Below are the code and all the weights of a small trained network. Each question names an input and a class and asks about switching units off, where a switched-off unit gives its printed mean instead of its output.

import numpy as np


def w(rows, s, z=0):
    codes = np.array(rows[::2]) - 128.0
    scale = np.full(codes.shape[1], s)
    scale[-1] = z or s
    return codes * scale


def f(y):
    return y / 2 * (1 + np.tanh(0.7978845608 * (y + 0.044715 * y**3)))


def log_softmax(a):
    a = a - a.max(-1, keepdims=True)
    return a - np.log(np.exp(a).sum(-1, keepdims=True))


def net(x, mask):
    res = np.array(x, float).reshape(1, 3) / 4 @ E
    y = f(res @ A[0][:, :-1].T + A[0][:, -1])
    res = res + np.where(mask, y, B[0][:, -1]) @ B[0][:, :-1]
    return log_softmax(res[-1] @ U[:, :-1].T + U[:, -1])


A, B = {}, {}
E = w([
[190,59,192,101,39,207,53,81,223,184],'x0',
[149,40,163,212,206,182,180,255,171,139],'x1',
[207,180,190,214,63,89,193,115,58,209],'x2',
],0.0063)
A[0] = w([
[48,63,42,29,177,153,41,194,166,28,46],'neuron 0',
[56,193,79,150,227,23,212,148,37,109,84],'neuron 1',
[184,187,174,193,63,84,188,129,33,213,109],'neuron 2',
[93,231,79,70,84,65,80,12,55,92,80],'neuron 3',
[50,241,39,139,217,42,235,133,16,32,98],'neuron 4',
[191,170,198,203,118,101,193,102,71,228,4],'neuron 5',
[155,32,158,212,246,145,225,237,199,150,83],'neuron 6',
[152,2,212,226,197,170,178,253,140,117,43],'neuron 7',
[161,227,90,47,71,71,42,16,133,166,74],'neuron 8',
[217,171,199,187,74,96,210,103,90,191,78],'neuron 9',
[90,209,81,22,41,39,84,47,70,113,80],'neuron 10',
[148,86,244,87,16,213,35,27,224,207,87],'neuron 11',
[211,199,184,207,82,56,203,123,26,196,253],'neuron 12',
[37,90,35,12,215,123,80,116,241,53,120],'neuron 13',
],0.0045,0.0033)
B[0] = w([
[147,199,33,58,57,202,215,193,29,64,201],'neuron 0',
[249,42,195,116,184,157,203,23,243,138,215],'neuron 1',
[102,171,92,39,91,212,141,153,60,113,200],'neuron 2',
[128,198,43,193,239,38,99,155,176,206,199],'neuron 3',
[238,19,227,72,197,202,227,46,243,73,246],'neuron 4',
[184,183,52,72,64,179,176,171,47,124,167],'neuron 5',
[130,197,33,201,223,81,79,185,164,219,227],'neuron 6',
[165,213,27,195,228,36,144,125,146,212,214],'neuron 7',
[152,190,55,215,216,70,104,165,189,235,188],'neuron 8',
[113,177,86,46,60,236,195,156,65,89,183],'neuron 9',
[108,194,35,215,212,89,98,173,156,212,200],'neuron 10',
[253,55,189,88,234,186,246,39,203,120,217],'neuron 11',
[51,145,123,34,107,205,131,140,88,122,255],'neuron 12',
[110,166,58,37,45,235,217,155,23,78,226],'neuron 13',
],0.0056,0.0063)
U = w([
[236,26,199,97,184,175,183,37,235,118,98],'0',
[100,231,3,225,209,29,82,209,144,231,28],'1',
[69,192,46,18,34,227,150,205,27,60,36],'2',
[52,91,175,92,137,141,105,112,139,116,228],'3',
[45,111,224,233,29,2,27,147,78,25,3],'4',
[48,97,222,232,13,20,20,154,88,31,3],'5',
],0.006,0.0048)

Each question gives the input, the list of numbers given to net, and the class t.
The units are the neurons (one row each of A and B). Each row of codes is followed by its name. A weight is (code - 128) times the scale printed after its matrix; where a second scale follows, it is the last column's (A, B and U).
mask holds one flag per neuron, in row order. A switched-off neuron (its flag False) gives its mean, the last column of its row in B, instead of its output. The means were averaged over made-up inputs and are rounded, as every weight is.
A unit's drop is (log p(t) with every unit on - log p(t) with that unit switched off) / (log p(t) with every unit on - log p(t) with every unit switched off).
The circuit of an input: a set's keep is (log p(t) with only the set's units on - log p(t) with every unit switched off) / (log p(t) with every unit on - log p(t) with every unit switched off). Starting from the 12 units with the biggest drops (on a tie, the unit counted first), units are removed one at a time, each time the one whose removal leaves the highest keep (on an exact tie, the one counted first), for as long as the keep stays at least 0.8.
units of the circuit, in order: the units of the circuit, biggest drop first
unit that matters most: the unit with the biggest drop
k most important neurons: the k neurons with the biggest drops, biggest first
drop of u: that unit's drop, to one decimal
input [-7,-1,-6], class 0: units of the circuit, in order => (neuron 4)
input [5,7,-2], class 1: units of the circuit, in order => (neuron 6; neuron 7)
input [-4,3,-3], class 0: units of the circuit, in order => (neuron 4; neuron 1)
input [7,8,-6], class 1: units of the circuit, in order => (neuron 6; neuron 7)
input [3,-5,-3], class 1: 2 most important neurons => (neuron 4; neuron 8)
input [1,-2,-4], class 2: 3 most important neurons => (neuron 13; neuron 4; neuron 1)
input [-2,6,7], class 2: 3 most important neurons => (neuron 12; neuron 9; neuron 2)
input [-2,3,-4], class 2: units of the circuit, in order => (neuron 13; neuron 0)
input [6,-4,7], class 2: 2 most important neurons => (neuron 9; neuron 4)
input [-6,0,-6], class 0: 3 most important neurons => (neuron 4; neuron 1; neuron 12)
input [-3,6,-5], class 1: 3 most important neurons => (neuron 6; neuron 7; neuron 12)
input [4,-3,5], class 2: 3 most important neurons => (neuron 4; neuron 1; neuron 9)
input [-2,8,-8], class 1: 3 most important neurons => (neuron 6; neuron 7; neuron 12)
input [5,-7,-1], class 1: unit that matters most => neuron 8
input [-5,1,4], class 0: 4 most important neurons => (neuron 4; neuron 1; neuron 13; neuron 0)
input [4,-7,4], class 1: drop of neuron 8 => 0.1
input [-8,-3,-7], class 0: drop of neuron 4 => 1.3
input [1,-8,-2], class 1: drop of neuron 3 => 0.0
